Here is a tiny trained network, its code and every weight. The questions are about switching its units off for an input and a target symbol, where a switched-off unit gives its printed mean instead of its output.

import numpy as np


def w(rows, s, z=0):
    codes = np.array(rows[::2]) - 128.0
    scale = np.full(codes.shape[1], s)
    scale[-1] = z or s
    return codes * scale


def norm(h):
    return h / np.sqrt((h * h).mean(-1, keepdims=True) + 1e-5)


def f(y):
    return np.maximum(y, 0)


def softmax(a):
    e = np.exp(a - a.max(-1, keepdims=True))
    return e / e.sum(-1, keepdims=True)


def log_softmax(a):
    a = a - a.max(-1, keepdims=True)
    return a - np.log(np.exp(a).sum(-1, keepdims=True))


def net(x, mask):
    ids = ['δημξτφω'.index(c) for c in x.split()]
    T = len(ids)
    res = E[ids] + P[:T]
    u = 0
    for l in range(2):
        r = norm(res)
        for j in range(2):
            rows = slice(3 * j, 3 * j + 3)
            q, k, v = (r @ M[l][rows].T for M in (Q, K, V))
            z = softmax(np.where(np.tri(T) > 0, q @ k.T / 3**0.5, -1e9)) @ v
            o = O[l][rows]
            res = res + np.where(mask[u + j], z, o[:, -1]) @ o[:, :-1]
        u += 2
        y = f(norm(res) @ A[l][:, :-1].T + A[l][:, -1])
        res = res + np.where(mask[u : u + 4], y, B[l][:, -1]) @ B[l][:, :-1]
        u += 4
    return log_softmax(norm(res)[-1] @ U[:, :-1].T + U[:, -1])


Q, K, V, O, A, B = {}, {}, {}, {}, {}, {}
E = w([
[143,84,51,210,80,80,117,118],'δ',
[106,150,152,119,55,138,165,61],'η',
[244,172,190,118,153,176,136,106],'μ',
[132,29,153,63,57,130,143,191],'ξ',
[166,180,142,87,73,61,187,107],'τ',
[133,85,187,138,119,37,104,76],'φ',
[163,198,115,141,2,155,32,109],'ω',
],0.0029)
P = w([
[157,111,171,247,191,139,224,217],'0',
[254,129,93,106,189,142,78,4],'1',
[202,138,80,49,150,147,71,11],'2',
[178,136,91,61,123,142,68,32],'3',
[168,126,95,79,113,136,81,56],'4',
[153,116,113,98,100,131,87,65],'5',
[145,112,110,113,101,127,103,91],'6',
[147,110,123,129,102,120,107,105],'7',
[141,100,131,143,96,120,125,125],'8',
[152,102,152,162,102,121,141,131],'9',
[144,106,156,173,102,120,160,150],'10',
[152,111,169,194,98,129,189,178],'11',
[124,120,205,216,97,125,211,191],'12',
[143,111,212,214,77,125,213,211],'13',
],0.0028)
Q[0] = w([
[135,145,161,150,107,134,131,133],'0.h1',
[119,156,162,175,128,138,115,168],'0.h1',
[103,174,95,110,255,172,89,162],'0.h1',
[183,101,200,179,48,123,146,126],'0.h2',
[175,78,124,109,107,127,66,110],'0.h2',
[178,124,125,105,108,116,112,92],'0.h2',
],0.0086)
K[0] = w([
[143,117,151,148,133,125,142,163],'0.h1',
[124,130,161,154,207,137,185,156],'0.h1',
[101,87,73,56,207,117,146,41],'0.h1',
[97,145,201,193,82,115,239,175],'0.h2',
[134,157,165,105,3,90,178,77],'0.h2',
[123,100,153,138,42,119,141,111],'0.h2',
],0.007)
V[0] = w([
[138,178,177,86,179,190,152,126],'0.h1',
[101,90,60,147,213,149,146,147],'0.h1',
[128,45,105,107,230,111,234,97],'0.h1',
[88,87,156,155,157,253,113,32],'0.h2',
[62,50,137,164,141,178,127,99],'0.h2',
[42,202,155,141,69,151,196,73],'0.h2',
],0.0029)
O[0] = w([
[71,97,64,150,120,124,93,110,132],'0.h1',
[141,67,148,70,99,89,130,126,5],'0.h1',
[140,112,125,103,3,41,124,65,91],'0.h1',
[128,32,164,204,101,204,179,78,103],'0.h2',
[145,49,132,132,101,176,111,23,90],'0.h2',
[73,123,81,123,150,169,234,58,143],'0.h2',
],0.0032,0.0019)
A[0] = w([
[124,26,102,29,147,62,164,127,254],'0.n1',
[108,124,76,180,140,108,81,168,118],'0.n2',
[44,158,120,195,111,170,122,83,157],'0.n3',
[112,96,181,109,252,51,124,64,128],'0.n4',
],0.0022,0.0031)
B[0] = w([
[50,245,162,200,25,200,101,163,251],'0.n1',
[150,178,73,144,105,111,85,182,140],'0.n2',
[211,166,67,188,95,171,88,199,174],'0.n3',
[15,192,140,253,141,179,60,97,172],'0.n4',
],0.0021,0.0023)
Q[1] = w([
[138,168,177,205,64,143,85,133],'1.h1',
[87,116,99,29,159,131,54,64],'1.h1',
[130,22,25,118,167,66,117,132],'1.h1',
[118,137,70,49,146,100,88,6],'1.h2',
[226,238,144,202,2,185,167,139],'1.h2',
[154,64,29,18,116,166,125,179],'1.h2',
],0.0053)
K[1] = w([
[149,214,162,129,100,145,237,183],'1.h1',
[134,169,66,18,138,193,38,60],'1.h1',
[54,57,14,85,102,112,57,85],'1.h1',
[88,111,36,68,101,183,15,96],'1.h2',
[22,123,173,254,71,90,131,189],'1.h2',
[88,202,178,97,197,121,58,11],'1.h2',
],0.0049)
V[1] = w([
[107,196,114,123,83,42,193,141],'1.h1',
[240,122,184,90,182,123,162,107],'1.h1',
[84,102,155,167,92,134,235,194],'1.h1',
[1,103,220,144,167,98,42,97],'1.h2',
[96,90,156,20,89,196,141,216],'1.h2',
[121,203,248,72,126,151,152,71],'1.h2',
],0.0034)
O[1] = w([
[54,176,79,22,176,79,103,94,158],'1.h1',
[112,39,6,186,95,48,140,245,242],'1.h1',
[155,103,61,63,122,156,4,15,156],'1.h1',
[75,189,226,229,143,85,58,74,69],'1.h2',
[236,237,52,155,103,182,76,114,5],'1.h2',
[138,165,52,221,203,52,146,34,157],'1.h2',
],0.0031,0.0023)
A[1] = w([
[189,59,176,163,152,108,4,190,110],'1.n1',
[166,137,109,198,66,115,123,186,119],'1.n2',
[146,197,243,48,173,183,117,77,251],'1.n3',
[99,86,83,169,232,77,179,90,151],'1.n4',
],0.003,0.0027)
B[1] = w([
[131,118,185,198,134,112,78,252,229],'1.n1',
[130,179,135,98,144,112,108,15,254],'1.n2',
[45,178,249,72,197,217,122,126,216],'1.n3',
[88,119,64,197,223,110,242,114,205],'1.n4',
],0.0031,0.0023)
U = w([
[104,49,190,17,60,154,108,193,103],'δ',
[87,84,87,111,115,215,206,5,76],'η',
[160,60,37,197,64,47,153,164,255],'μ',
[180,213,126,129,73,177,37,111,42],'ξ',
[68,191,48,20,190,55,147,139,50],'τ',
[50,132,222,186,151,64,106,79,141],'φ',
[189,124,130,163,253,194,164,208,133],'ω',
],0.0066,0.0024)

Each question gives the input, a string of symbols that net reads in full, and the target symbol t.
The units are the heads (3 rows each of Q, K, V and O) and the neurons (one row each of A and B). Each row of codes is followed by its name. A weight is (code - 128) times the scale printed after its matrix; where a second scale follows, it is the last column's (O, A, B and U).
mask holds one flag per unit, layer by layer, with each layer's heads first. A switched-off unit (its flag False) gives its mean, the last column of its rows in O or B, instead of its output. The means were averaged over made-up inputs and are rounded, as every weight is.
A unit's drop is (log p(t) with every unit on - log p(t) with that unit switched off) / (log p(t) with every unit on - log p(t) with every unit switched off).
The circuit of an input: a set's keep is (log p(t) with only the set's units on - log p(t) with every unit switched off) / (log p(t) with every unit on - log p(t) with every unit switched off). Starting from all 12 units, units are removed one at a time, each time the one whose removal leaves the highest keep (on an exact tie, the one counted first), for as long as the keep stays at least 0.8.
units of the circuit, in order: the units of the circuit, biggest drop first
top k neurons: the k neurons with the biggest drops, biggest first
k most important neurons of layer l: the k neurons of layer l with the biggest drops, biggest first
which heads matter: for each layer, one digit per head in row order, 1 if its drop is at least 0.15 and else 0, layers parted by /
input μ μ φ δ μ τ, target μ: which heads matter -> 00 / 10
input τ μ φ φ ω, target τ: which heads matter -> 11 / 10
input ξ ξ μ μ τ ω μ η, target ξ: units of the circuit, in order -> 1.h2
input μ φ μ ξ, target μ: which heads matter -> 00 / 10
input η ξ ω δ μ μ η φ δ, target η: which heads matter -> 01 / 10
input δ η τ, target δ: units of the circuit, in order -> 0.n1, 1.h2
input μ ω μ φ δ μ μ, target μ: units of the circuit, in order -> 1.h1, 1.n3
input φ φ μ τ ξ ξ φ φ μ τ τ ω, target τ: units of the circuit, in order -> 0.h2, 1.h1
input φ ξ τ μ δ μ ξ μ ξ μ, target φ: units of the circuit, in order -> 1.h2, 0.n4
input τ τ μ φ μ τ μ, target τ: which heads matter -> 01 / 00
input ξ η μ φ φ, target ξ: units of the circuit, in order -> 0.n1, 1.h2
input η δ η μ, target η: which heads matter -> 01 / 01
input ω τ μ μ ξ μ φ μ η, target ω: which heads matter -> 10 / 00
input ξ μ δ ω φ φ, target ξ: which heads matter -> 00 / 01
input μ φ ξ, target μ: which heads matter -> 01 / 10
input η φ η τ, target η: units of the circuit, in order -> 0.h2, 1.n1
input η ξ φ ω μ ω ξ δ μ δ η, target η: units of the circuit, in order -> 0.h2
input δ η ω ω τ μ η δ η φ φ μ η, target η: units of the circuit, in order -> 1.h1, 1.n1
input η μ δ μ ω φ μ μ μ, target η: which heads matter -> 01 / 00
input μ τ φ μ δ μ ξ ω μ φ, target μ: top 2 neurons -> 1.n3, 0.n1
input μ ξ μ φ ξ ω ω φ ω ξ μ ξ μ, target ξ: 2 most important neurons of layer 1 -> 1.n2, 1.n4
input η μ μ ξ φ φ φ ξ μ φ η ξ, target η: units of the circuit, in order -> 0.h2, 1.h1
input φ η μ φ μ φ ω, target φ: units of the circuit, in order -> 1.h2
input φ μ τ φ δ ω, target φ: units of the circuit, in order -> 1.h2, 1.h1, 0.n4
input ω μ μ φ φ μ, target φ: which heads matter -> 00 / 01
input μ φ μ φ η μ ω μ μ ω, target μ: top 3 neurons -> 0.n1, 1.n3, 0.n4
input φ ξ τ φ μ φ η μ η ω ω μ φ δ, target φ: top 2 neurons -> 1.n2, 0.n4
input η τ η δ, target η: top neuron -> 1.n1
input μ δ ω, target δ: units of the circuit, in order -> 1.h2, 0.n1
